Below is a small trained network, with its code and all its weights. Each question gives an input and a target symbol and asks what happens when units are switched off, that is, made to give their printed mean instead of their output.

import numpy as np


def w(rows, s, z=0):
    codes = np.array(rows[::2]) - 128.0
    scale = np.full(codes.shape[1], s)
    scale[-1] = z or s
    return codes * scale


def norm(h):
    return h / np.sqrt((h * h).mean(-1, keepdims=True) + 1e-5)


def softmax(a):
    e = np.exp(a - a.max(-1, keepdims=True))
    return e / e.sum(-1, keepdims=True)


def log_softmax(a):
    a = a - a.max(-1, keepdims=True)
    return a - np.log(np.exp(a).sum(-1, keepdims=True))


def net(x, mask):
    ids = ['ΛΦβγζπτ'.index(c) for c in x.split()]
    T = len(ids)
    res = E[ids] + P[:T]
    u = 0
    for l in range(2):
        r = norm(res)
        for j in range(3):
            rows = slice(2 * j, 2 * j + 2)
            q, k, v = (r @ M[l][rows].T for M in (Q, K, V))
            z = softmax(np.where(np.tri(T) > 0, q @ k.T / 2**0.5, -1e9)) @ v
            o = O[l][rows]
            res = res + np.where(mask[u + j], z, o[:, -1]) @ o[:, :-1]
        u += 3
    return log_softmax(norm(res)[-1] @ U[:, :-1].T + U[:, -1])


Q, K, V, O = {}, {}, {}, {}
E = w([
[120,4,94],'Λ',
[103,157,130],'Φ',
[104,218,132],'β',
[131,94,109],'γ',
[111,127,90],'ζ',
[141,94,201],'π',
[180,112,133],'τ',
],0.026)
P = w([
[96,86,3],'0',
[130,164,98],'1',
[119,156,114],'2',
[116,151,130],'3',
[113,151,135],'4',
[111,137,129],'5',
[106,126,111],'6',
],0.0056)
Q[0] = w([
[248,220,125],'0.h1',
[111,203,154],'0.h1',
[80,80,90],'0.h2',
[254,119,88],'0.h2',
[42,181,93],'0.h3',
[122,65,192],'0.h3',
],0.02)
K[0] = w([
[189,10,160],'0.h1',
[38,146,116],'0.h1',
[72,148,136],'0.h2',
[143,3,93],'0.h2',
[20,187,158],'0.h3',
[135,73,159],'0.h3',
],0.023)
V[0] = w([
[8,91,167],'0.h1',
[132,213,97],'0.h1',
[206,239,191],'0.h2',
[124,1,148],'0.h2',
[195,187,188],'0.h3',
[141,240,55],'0.h3',
],0.0092)
O[0] = w([
[52,123,110,124],'0.h1',
[135,87,29,188],'0.h1',
[88,17,207,1],'0.h2',
[103,111,40,135],'0.h2',
[231,153,196,70],'0.h3',
[120,2,72,153],'0.h3',
],0.0063,0.005)
Q[1] = w([
[44,176,229],'1.h1',
[130,60,193],'1.h1',
[94,167,150],'1.h2',
[150,62,121],'1.h2',
[87,61,91],'1.h3',
[2,77,125],'1.h3',
],0.018)
K[1] = w([
[5,62,203],'1.h1',
[134,38,161],'1.h1',
[56,189,113],'1.h2',
[166,54,91],'1.h2',
[25,69,160],'1.h3',
[32,64,99],'1.h3',
],0.016)
V[1] = w([
[254,224,125],'1.h1',
[57,220,183],'1.h1',
[21,187,229],'1.h2',
[66,81,132],'1.h2',
[64,31,226],'1.h3',
[39,160,20],'1.h3',
],0.007)
O[1] = w([
[135,68,132,99],'1.h1',
[155,144,77,93],'1.h1',
[188,130,183,50],'1.h2',
[99,100,166,152],'1.h2',
[54,185,78,108],'1.h3',
[174,163,254,253],'1.h3',
],0.0092,0.0045)
U = w([
[166,145,169,89],'Λ',
[236,138,108,41],'Φ',
[135,85,177,253],'β',
[185,6,117,196],'γ',
[101,43,115,80],'ζ',
[50,143,132,164],'π',
[162,146,43,96],'τ',
],0.016,0.0057)

Each question gives the input, a string of symbols that net reads in full, and the target symbol t.
The units are the heads (2 rows each of Q, K, V and O). Each row of codes is followed by its name. A weight is (code - 128) times the scale printed after its matrix; where a second scale follows, it is the last column's (O and U).
mask holds one flag per head, layer by layer. A switched-off head (its flag False) gives its mean, the last column of its rows in O, instead of its output. The means were averaged over made-up inputs and are rounded, as every weight is.
A unit's drop is (log p(t) with every unit on - log p(t) with that unit switched off) / (log p(t) with every unit on - log p(t) with every unit switched off).
The circuit of an input: a set's keep is (log p(t) with only the set's units on - log p(t) with every unit switched off) / (log p(t) with every unit on - log p(t) with every unit switched off). Starting from all 6 units, units are removed one at a time, each time the one whose removal leaves the highest keep (on an exact tie, the one counted first), for as long as the keep stays at least 0.8.
circuit, biggest first: the units of the circuit, biggest drop first
most important unit: the unit with the biggest drop
heads that matter: for each layer, one digit per head in row order, 1 if its drop is at least 0.15 and else 0, layers parted by /
drop of u: that unit's drop, to one decimal
input β γ τ τ γ π, target γ: most important unit => 0.h3
input γ γ γ γ, target Φ: circuit, biggest first => 1.h3, 0.h2
input β γ τ β γ Φ β, target β: circuit, biggest first => 0.h2, 1.h3
input π Φ π Λ, target π: circuit, biggest first => 1.h3, 0.h2, 0.h3
input ζ γ γ τ ζ ζ, target γ: heads that matter => 000 / 101
input π Φ Φ ζ γ, target τ: heads that matter => 011 / 000
input π Φ τ β Φ τ, target γ: heads that matter => 010 / 101
input Φ γ γ Φ π, target π: circuit, biggest first => 0.h1, 0.h2, 0.h3, 1.h3
input τ Φ γ Φ Λ ζ, target ζ: circuit, biggest first => 0.h3, 1.h1
input γ Φ γ γ τ γ β, target β: drop of 1.h1 => -0.1
input Φ Φ Φ ζ π π, target π: drop of 0.h1 => 0.3
input ζ Φ γ β Φ Φ γ, target π: drop of 1.h3 => 0.3
input γ γ ζ γ ζ γ γ, target τ: drop of 1.h1 => 0.0
